[[151 112 122 128 117 137 143 117 139 144]
 [112 142 133 127 139 117 113 142 116 109]]
->
[[112 142 133 127 139 117 113 142 116 109]
 [151 112 122 128 117 137 143 117 139 144]]

[[132 118 133]
 [154 140 121]
 [127 135 136]]
->
[[127 135 136]
 [154 140 121]
 [132 118 133]]

[[143 142 153 119]
 [138 122 124 132]
 [111 155 138 134]
 [101 121 111 132]
 [125 124 130 137]
 [123 121 125 141]
 [114 152 138 134]
 [123 129 123 127]
 [127 125 133 135]
 [132 131 139 129]
 [127 121 121 132]
 [140 139 150 120]]
->
[[140 139 150 120]
 [127 121 121 132]
 [132 131 139 129]
 [127 125 133 135]
 [123 129 123 127]
 [114 152 138 134]
 [123 121 125 141]
 [125 124 130 137]
 [101 121 111 132]
 [111 155 138 134]
 [138 122 124 132]
 [143 142 153 119]]

[[153 137 127 146]
 [155 138 127 145]
 [141 132 126 141]
 [114 123 128 118]
 [151 136 127 144]
 [155 138 127 147]
 [153 137 128 146]
 [154 138 128 146]]
->
[[154 138 128 146]
 [153 137 128 146]
 [155 138 127 147]
 [151 136 127 144]
 [114 123 128 118]
 [141 132 126 141]
 [155 138 127 145]
 [153 137 127 146]]

[[116 146 140 121]
 [106 114 140 111]
 [143 125 118 156]
 [148 118 118 132]
 [141 136 138 123]
 [132 119 120 124]
 [137 123 122 132]
 [112 127 154 101]
 [141 133 112 142]
 [102 143 147 107]
 [108 131 156 115]]
->
[[108 131 156 115]
 [102 143 147 107]
 [141 133 112 142]
 [112 127 154 101]
 [137 123 122 132]
 [132 119 120 124]
 [141 136 138 123]
 [148 118 118 132]
 [143 125 118 156]
 [106 114 140 111]
 [116 146 140 121]]

[[122 126 128 127 138 132 121 133]
 [130 134 127 150 133 119 119 121]
 [117 124 129 114 139 137 123 138]]
->
[[117 124 129 114 139 137 123 138]
 [130 134 127 150 133 119 119 121]
 [122 126 128 127 138 132 121 133]]
---
[[108 113 132 146 148 136 116 108 113 131 145]
 [148 142 118 109 114 143 149 140 113 104 116]
 [145 146 136 110 111 126 148 142 129 104 114]
 [105 108 121 141 150 147 143 120 105 104 115]
 [108 123 138 149 143 121 110 108 125 137 147]
 [120 109 125 146 140 116 111 135 142 136 114]
 [109 109 122 143 148 140 119 108 111 131 145]
 [145 142 133 117 114 114 112 114 124 130 139]]
->
[[108 123 138 149 143 121 110 108 125 137 147]
 [145 146 136 110 111 126 148 142 129 104 114]
 [145 142 133 117 114 114 112 114 124 130 139]
 [108 113 132 146 148 136 116 108 113 131 145]
 [120 109 125 146 140 116 111 135 142 136 114]
 [109 109 122 143 148 140 119 108 111 131 145]
 [105 108 121 141 150 147 143 120 105 104 115]
 [148 142 118 109 114 143 149 140 113 104 116]]

[[104 109 126 120]
 [152 145 122 132]
 [128 128 129 128]
 [126 124 125 126]
 [138 134 128 120]]
->
[[128 128 129 128]
 [138 134 128 120]
 [104 109 126 120]
 [126 124 125 126]
 [152 145 122 132]]

[[137 116 142 115 116 114 117 126 141 141]
 [102 152 108 151 153 145 153 150 105 104]
 [108 142 120 139 142 132 143 148 115 114]
 [142 111 144 111 111 112 111 118 144 144]]
->
[[142 111 144 111 111 112 111 118 144 144]
 [137 116 142 115 116 114 117 126 141 141]
 [108 142 120 139 142 132 143 148 115 114]
 [102 152 108 151 153 145 153 150 105 104]]

[[111 113 106 115 134 125]
 [106 157 123 111 127 107]]
->
[[106 157 123 111 127 107]
 [111 113 106 115 134 125]]

[[120 126 128 107 111]
 [136 134 136 109 105]
 [137 108 148 108 102]]
->
[[137 108 148 108 102]
 [136 134 136 109 105]
 [120 126 128 107 111]]

[[130 128 125 127 134 126 124 135 130 126 126 126 124 130 137 136]
 [127 128 129 128 129 128 129 129 127 128 128 128 129 127 128 129]
 [133 126 122 124 136 123 123 136 134 124 123 124 122 133 141 140]
 [117 132 134 133 114 133 135 114 117 134 134 133 135 117 114 114]
 [118 132 140 136 109 137 142 107 117 138 139 136 141 118 103 106]
 [141 124 117 120 149 120 115 150 142 117 117 119 116 141 151 149]]
->
[[118 132 140 136 109 137 142 107 117 138 139 136 141 118 103 106]
 [117 132 134 133 114 133 135 114 117 134 134 133 135 117 114 114]
 [127 128 129 128 129 128 129 129 127 128 128 128 129 127 128 129]
 [130 128 125 127 134 126 124 135 130 126 126 126 124 130 137 136]
 [133 126 122 124 136 123 123 136 134 124 123 124 122 133 141 140]
 [141 124 117 120 149 120 115 150 142 117 117 119 116 141 151 149]]

[[129 115 145 148 129 115]
 [143 132 119 133 133 120]
 [138 102 125 119 136 111]
 [119 112 144 130 123 118]]
->
[[129 115 145 148 129 115]
 [119 112 144 130 123 118]
 [138 102 125 119 136 111]
 [143 132 119 133 133 120]]
---
[[134 138 120 123 124]
 [142 146 115 120 122]
 [116  98 144 143 136]
 [114 117 140 133 134]
 [137 145 117 123 120]
 [132 123 127 130 128]
 [140 140 121 124 125]
 [146 156 108 114 117]
 [118 120 136 130 132]]
->
[[114 117 140 133 134]
 [116  98 144 143 136]
 [118 120 136 130 132]
 [132 123 127 130 128]
 [134 138 120 123 124]
 [137 145 117 123 120]
 [140 140 121 124 125]
 [142 146 115 120 122]
 [146 156 108 114 117]]

[[126 128 144 110 132 131 114 129 123 132]
 [133 129 143 111 133 134 115 121 123 131]
 [134 132 136 144 144 125 131 107 125 127]
 [130 122 144 115 132 129 119 119 121 136]]
->
[[126 128 144 110 132 131 114 129 123 132]
 [130 122 144 115 132 129 119 119 121 136]
 [133 129 143 111 133 134 115 121 123 131]
 [134 132 136 144 144 125 131 107 125 127]]

[[128 114 107 126 154 140 113 140 115 150]
 [125 101 134 126 110 132 130 104 144 118]
 [117 120 153 122 143 134 139 105 114 127]
 [149 103 140 147 115 106 149 102 105 156]
 [145 126 118 115 122 119 150 153 154 111]]
->
[[117 120 153 122 143 134 139 105 114 127]
 [125 101 134 126 110 132 130 104 144 118]
 [128 114 107 126 154 140 113 140 115 150]
 [145 126 118 115 122 119 150 153 154 111]
 [149 103 140 147 115 106 149 102 105 156]]

[[131 143 132 115]
 [112 130 130 139]
 [147 128 118 126]
 [127 128 129 133]
 [130 135 129 121]
 [106 118 132 145]
 [107 116 131 147]]
->
[[106 118 132 145]
 [107 116 131 147]
 [112 130 130 139]
 [127 128 129 133]
 [130 135 129 121]
 [131 143 132 115]
 [147 128 118 126]]

[[134 115 131 136 125 130 131 120 128 143 137 132 133 133 131 112]
 [127 115 131 115 141 126 122 135 127 150 134 129 120 136 126 125]
 [128 132 127 127 112 143 138 123 122 130 126 120 136 132 132 136]
 [119 124 130 120 148 121 120 132 138 115 134 148 117 112 113 125]]
->
[[119 124 130 120 148 121 120 132 138 115 134 148 117 112 113 125]
 [127 115 131 115 141 126 122 135 127 150 134 129 120 136 126 125]
 [128 132 127 127 112 143 138 123 122 130 126 120 136 132 132 136]
 [134 115 131 136 125 130 131 120 128 143 137 132 133 133 131 112]]

[[117 118]
 [103 138]
 [107 130]]
->
[[103 138]
 [107 130]
 [117 118]]
---
[[103 140  98]
 [106 142 100]
 [143 140 123]
 [106 140 101]
 [106 134 104]
 [143 142 124]
 [105 132 104]
 [127 127 117]
 [106 132 104]]
->
[[ 98 103 140]
 [100 106 142]
 [123 143 140]
 [101 106 140]
 [104 106 134]
 [124 143 142]
 [104 105 132]
 [117 127 127]
 [104 106 132]]

[[ 99 151 138 127 144 115 102 148]
 [103 148 136 128 142 116 108 145]
 [101 149 137 127 143 115 105 147]
 [145 115 123 129 119 136 143 116]
 [140 118 125 128 121 134 137 120]
 [102 149 136 127 143 116 106 146]
 [102 148 136 127 142 116 107 146]
 [113 140 131 126 139 119 117 137]
 [145 114 122 129 118 136 144 116]
 [102 149 136 127 142 116 106 146]
 [106 145 134 128 140 117 111 142]
 [139 120 125 128 122 134 135 122]]
->
[[148  99 151 138 127 144 115 102]
 [145 103 148 136 128 142 116 108]
 [147 101 149 137 127 143 115 105]
 [116 145 115 123 129 119 136 143]
 [120 140 118 125 128 121 134 137]
 [146 102 149 136 127 143 116 106]
 [146 102 148 136 127 142 116 107]
 [137 113 140 131 126 139 119 117]
 [116 145 114 122 129 118 136 144]
 [146 102 149 136 127 142 116 106]
 [142 106 145 134 128 140 117 111]
 [122 139 120 125 128 122 134 135]]

[[137 113 121 126 129 148]
 [105 137 135 127 143 117]
 [134 124 122 136 131 130]
 [101 126 112 141 138 153]
 [144 120 113 130 122 127]
 [101 109 124 136 147 152]]
->
[[148 137 113 121 126 129]
 [117 105 137 135 127 143]
 [130 134 124 122 136 131]
 [153 101 126 112 141 138]
 [127 144 120 113 130 122]
 [152 101 109 124 136 147]]

[[146 154 117 140 145 136 106]
 [125 124 130 120 130 135 131]
 [125 128 127 128 127 128 128]]
->
[[106 146 154 117 140 145 136]
 [131 125 124 130 120 130 135]
 [128 125 128 127 128 127 128]]

[[111 115 118 137 107 117 126 129 121]
 [154 128 144 117 135 137 136 114 127]
 [122 130 127 120 149 115 137 107 139]
 [121 123 128 122 111 148 116 145 131]
 [118 133 138 142 134 106 109 125 131]
 [117 133 139 142 135 106 111 124 128]
 [152 128 145 115 136 134 135 117 128]
 [119 125 128 125 112 149 115 144 131]
 [140 131 144 145 133 141 110 130 136]]
->
[[121 111 115 118 137 107 117 126 129]
 [127 154 128 144 117 135 137 136 114]
 [139 122 130 127 120 149 115 137 107]
 [131 121 123 128 122 111 148 116 145]
 [131 118 133 138 142 134 106 109 125]
 [128 117 133 139 142 135 106 111 124]
 [128 152 128 145 115 136 134 135 117]
 [131 119 125 128 125 112 149 115 144]
 [136 140 131 144 145 133 141 110 130]]

[[112 129 126 134 124 142 128 115 128 121 127]
 [135 129 123 137 122 115 113 125 123 120 106]]
->
[[127 112 129 126 134 124 142 128 115 128 121]
 [106 135 129 123 137 122 115 113 125 123 120]]
